Below are the code and all the weights of a small trained network. Each question names an input and a target symbol and asks about switching units off, where a switched-off unit gives its printed mean instead of its output.

import numpy as np


def w(rows, s, z=0):
    codes = np.array(rows[::2]) - 128.0
    scale = np.full(codes.shape[1], s)
    scale[-1] = z or s
    return codes * scale


def norm(h):
    return h / np.sqrt((h * h).mean(-1, keepdims=True) + 1e-5)


def f(y):
    return np.maximum(y, 0)


def softmax(a):
    e = np.exp(a - a.max(-1, keepdims=True))
    return e / e.sum(-1, keepdims=True)


def log_softmax(a):
    a = a - a.max(-1, keepdims=True)
    return a - np.log(np.exp(a).sum(-1, keepdims=True))


def net(x, mask):
    ids = ['ΓΔΛβεζθπσψω'.index(c) for c in x.split()]
    T = len(ids)
    res = E[ids] + P[:T]
    u = 0
    for l in range(2):
        q, k, v = (norm(res) @ M[l].T for M in (Q, K, V))
        z = softmax(np.where(np.tri(T) > 0, q @ k.T / 3**0.5, -1e9)) @ v
        res = res + np.where(mask[u], z, O[l][:, -1]) @ O[l][:, :-1]
        u += 1
        y = f(norm(res) @ A[l][:, :-1].T + A[l][:, -1])
        res = res + np.where(mask[u : u + 8], y, B[l][:, -1]) @ B[l][:, :-1]
        u += 8
    return log_softmax(norm(res)[-1] @ U[:, :-1].T + U[:, -1])


Q, K, V, O, A, B = {}, {}, {}, {}, {}, {}
E = w([
[98,99,56,87],'Γ',
[131,152,1,29],'Δ',
[69,124,167,84],'Λ',
[64,110,203,62],'β',
[35,135,173,44],'ε',
[83,158,32,42],'ζ',
[112,206,21,15],'θ',
[85,28,182,93],'π',
[127,158,236,62],'σ',
[45,145,137,52],'ψ',
[86,162,170,95],'ω',
],0.0063)
P = w([
[124,81,136,8],'0',
[136,133,105,168],'1',
[75,58,163,198],'2',
[87,124,117,16],'3',
[151,139,111,170],'4',
[113,53,157,177],'5',
[73,128,114,46],'6',
[151,137,108,167],'7',
],0.016)
Q[0] = w([
[100,208,153,2],'L0H1',
[57,115,92,121],'L0H1',
[195,150,117,46],'L0H1',
],0.0092)
K[0] = w([
[49,106,170,1],'L0H1',
[39,192,73,136],'L0H1',
[205,39,100,60],'L0H1',
],0.0074)
V[0] = w([
[130,38,144,142],'L0H1',
[80,252,161,50],'L0H1',
[150,120,76,119],'L0H1',
],0.0034)
O[0] = w([
[88,124,81,148,94],'L0H1',
[159,204,97,3,254],'L0H1',
[122,77,103,116,173],'L0H1',
],0.0063,0.00095)
A[0] = w([
[74,65,254,109,145],'L0N1',
[217,181,215,87,3],'L0N2',
[208,181,210,90,12],'L0N3',
[116,61,84,179,102],'L0N4',
[30,127,126,222,113],'L0N5',
[97,161,49,131,183],'L0N6',
[67,184,210,17,74],'L0N7',
[253,102,111,164,110],'L0N8',
],0.0075,0.0065)
B[0] = w([
[137,123,47,96,244],'L0N1',
[245,100,90,123,131],'L0N2',
[245,97,98,129,131],'L0N3',
[160,109,148,100,180],'L0N4',
[179,133,172,121,211],'L0N5',
[70,113,152,153,253],'L0N6',
[78,119,72,68,231],'L0N7',
[192,127,93,174,145],'L0N8',
],0.011,0.0051)
Q[1] = w([
[152,254,103,125],'L1H1',
[197,89,186,93],'L1H1',
[135,194,75,150],'L1H1',
],0.0079)
K[1] = w([
[24,1,197,98],'L1H1',
[150,93,137,194],'L1H1',
[71,90,204,62],'L1H1',
],0.0096)
V[1] = w([
[51,172,110,144],'L1H1',
[96,69,255,48],'L1H1',
[153,236,197,188],'L1H1',
],0.0076)
O[1] = w([
[206,123,172,168,139],'L1H1',
[163,110,104,65,170],'L1H1',
[78,72,255,158,2],'L1H1',
],0.0083,0.0071)
A[1] = w([
[51,86,167,220,149],'L1N1',
[113,139,72,189,183],'L1N2',
[69,252,89,116,187],'L1N3',
[102,203,123,105,82],'L1N4',
[167,145,175,96,92],'L1N5',
[164,252,136,104,13],'L1N6',
[139,224,137,111,4],'L1N7',
[254,133,94,149,59],'L1N8',
],0.0099,0.0042)
B[1] = w([
[120,244,118,136,155],'L1N1',
[170,170,179,197,195],'L1N2',
[80,34,154,113,255],'L1N3',
[93,136,234,157,164],'L1N4',
[116,165,123,73,133],'L1N5',
[65,254,108,108,140],'L1N6',
[221,228,100,175,132],'L1N7',
[94,91,173,91,188],'L1N8',
],0.0094,0.0069)
U = w([
[192,133,158,183,238],'Γ',
[184,111,40,168,102],'Δ',
[210,42,174,125,88],'Λ',
[174,133,94,22,131],'β',
[163,211,136,147,254],'ε',
[95,96,77,221,83],'ζ',
[64,110,145,91,90],'θ',
[251,137,96,101,121],'π',
[152,103,217,84,132],'σ',
[66,108,226,160,92],'ψ',
[73,195,74,148,122],'ω',
],0.017,0.006)

Each question gives the input, a string of symbols that net reads in full, and the target symbol t.
The units are the heads (3 rows each of Q, K, V and O) and the neurons (one row each of A and B). Each row of codes is followed by its name. A weight is (code - 128) times the scale printed after its matrix; where a second scale follows, it is the last column's (O, A, B and U).
mask holds one flag per unit, layer by layer, with each layer's heads first. A switched-off unit (its flag False) gives its mean, the last column of its rows in O or B, instead of its output. The means were averaged over made-up inputs and are rounded, as every weight is.
A unit's drop is (log p(t) with every unit on - log p(t) with that unit switched off) / (log p(t) with every unit on - log p(t) with every unit switched off).
The circuit of an input: a set's keep is (log p(t) with only the set's units on - log p(t) with every unit switched off) / (log p(t) with every unit on - log p(t) with every unit switched off). Starting from the 12 units with the biggest drops (on a tie, the unit counted first), units are removed one at a time, each time the one whose removal leaves the highest keep (on an exact tie, the one counted first), for as long as the keep stays at least 0.8.
circuit, biggest first: the units of the circuit, biggest drop first
top k neurons: the k neurons with the biggest drops, biggest first
k most important neurons of layer l: the k neurons of layer l with the biggest drops, biggest first
input π π ζ, target Δ: most important neuron of layer 0	[L0N1]
input Δ ζ Γ, target Λ: circuit, biggest first	[L0N5, L0N7, L0N4]
input ψ Γ σ, target ζ: circuit, biggest first	[L0H1, L0N1]
input ω ψ θ σ ω ω, target ψ: top 4 neurons	[L0N7, L0N1, L1N1, L1N2]
input ψ π Γ, target Δ: circuit, biggest first	[L1N3, L1H1]
input ψ ω ζ, target ψ: circuit, biggest first	[L1H1, L0N7]
input Λ θ ω ω ζ ω, target Λ: top 2 neurons	[L0N6, L0N1]
input ψ ω Γ ω ζ, target ζ: top 2 neurons	[L0N6, L1N3]
input σ Δ π ε Γ σ, target ζ: 3 most important neurons of layer 0	[L0N1, L0N8, L0N6]
input β β ψ ψ Δ ψ ε ε, target θ: circuit, biggest first	[L1N3, L0N1]
input π σ ω, target ω: circuit, biggest first	[L1N1, L1N3]
input ψ Δ β π Δ Λ, target ε: top 4 neurons	[L0N7, L0N8, L1N1, L1N3]
input ζ Γ β, target ζ: top 2 neurons	[L0N1, L0N7]
input ε Λ ζ ψ ω θ, target ψ: circuit, biggest first	[L1H1, L0N1]
input ω ψ ζ, target β: 2 most important neurons of layer 1	[L1N3, L1N8]
input Λ ψ ζ π ζ θ, target Λ: top 3 neurons	[L0N6, L0N7, L1N8]
input π Λ Λ ε θ θ ζ ω, target ε: top 2 neurons	[L1N6, L0N1]
input ψ Δ β, target ε: 2 most important neurons of layer 0	[L0N7, L0N8]
input Γ Γ σ ζ Γ, target Γ: 2 most important neurons of layer 1	[L1N3, L1N2]
input ζ Δ ω ζ ζ Γ ζ Λ, target σ: circuit, biggest first	[L0N5, L1N8, L0N7]
input θ θ π, target Γ: top 4 neurons	[L0N7, L1N3, L1N1, L0N6]
input ψ ψ ω, target β: top 2 neurons	[L0N6, L0N1]
input ψ ψ ζ Γ Δ Λ Λ ε, target θ: 2 most important neurons of layer 1	[L1N3, L1N4]
input Γ ψ ω Δ ψ β, target β: top 2 neurons	[L0N6, L0N1]
input σ Γ ω Γ π θ π Λ, target σ: top neuron	[L0N5]
input ζ Γ ζ σ Λ ω ω π, target Λ: top 2 neurons	[L0N7, L1N8]
input ε ε π β ω β, target ψ: circuit, biggest first	[L1H1, L1N1, L0N1]
input Γ ζ Γ ζ ψ ε, target β: top 2 neurons	[L0N6, L0N1]
input ω Δ ψ, target ε: top 4 neurons	[L0N7, L1N1, L0N8, L1N3]
input Γ Γ ω, target ζ: top 3 neurons	[L0N1, L0N4, L0N7]
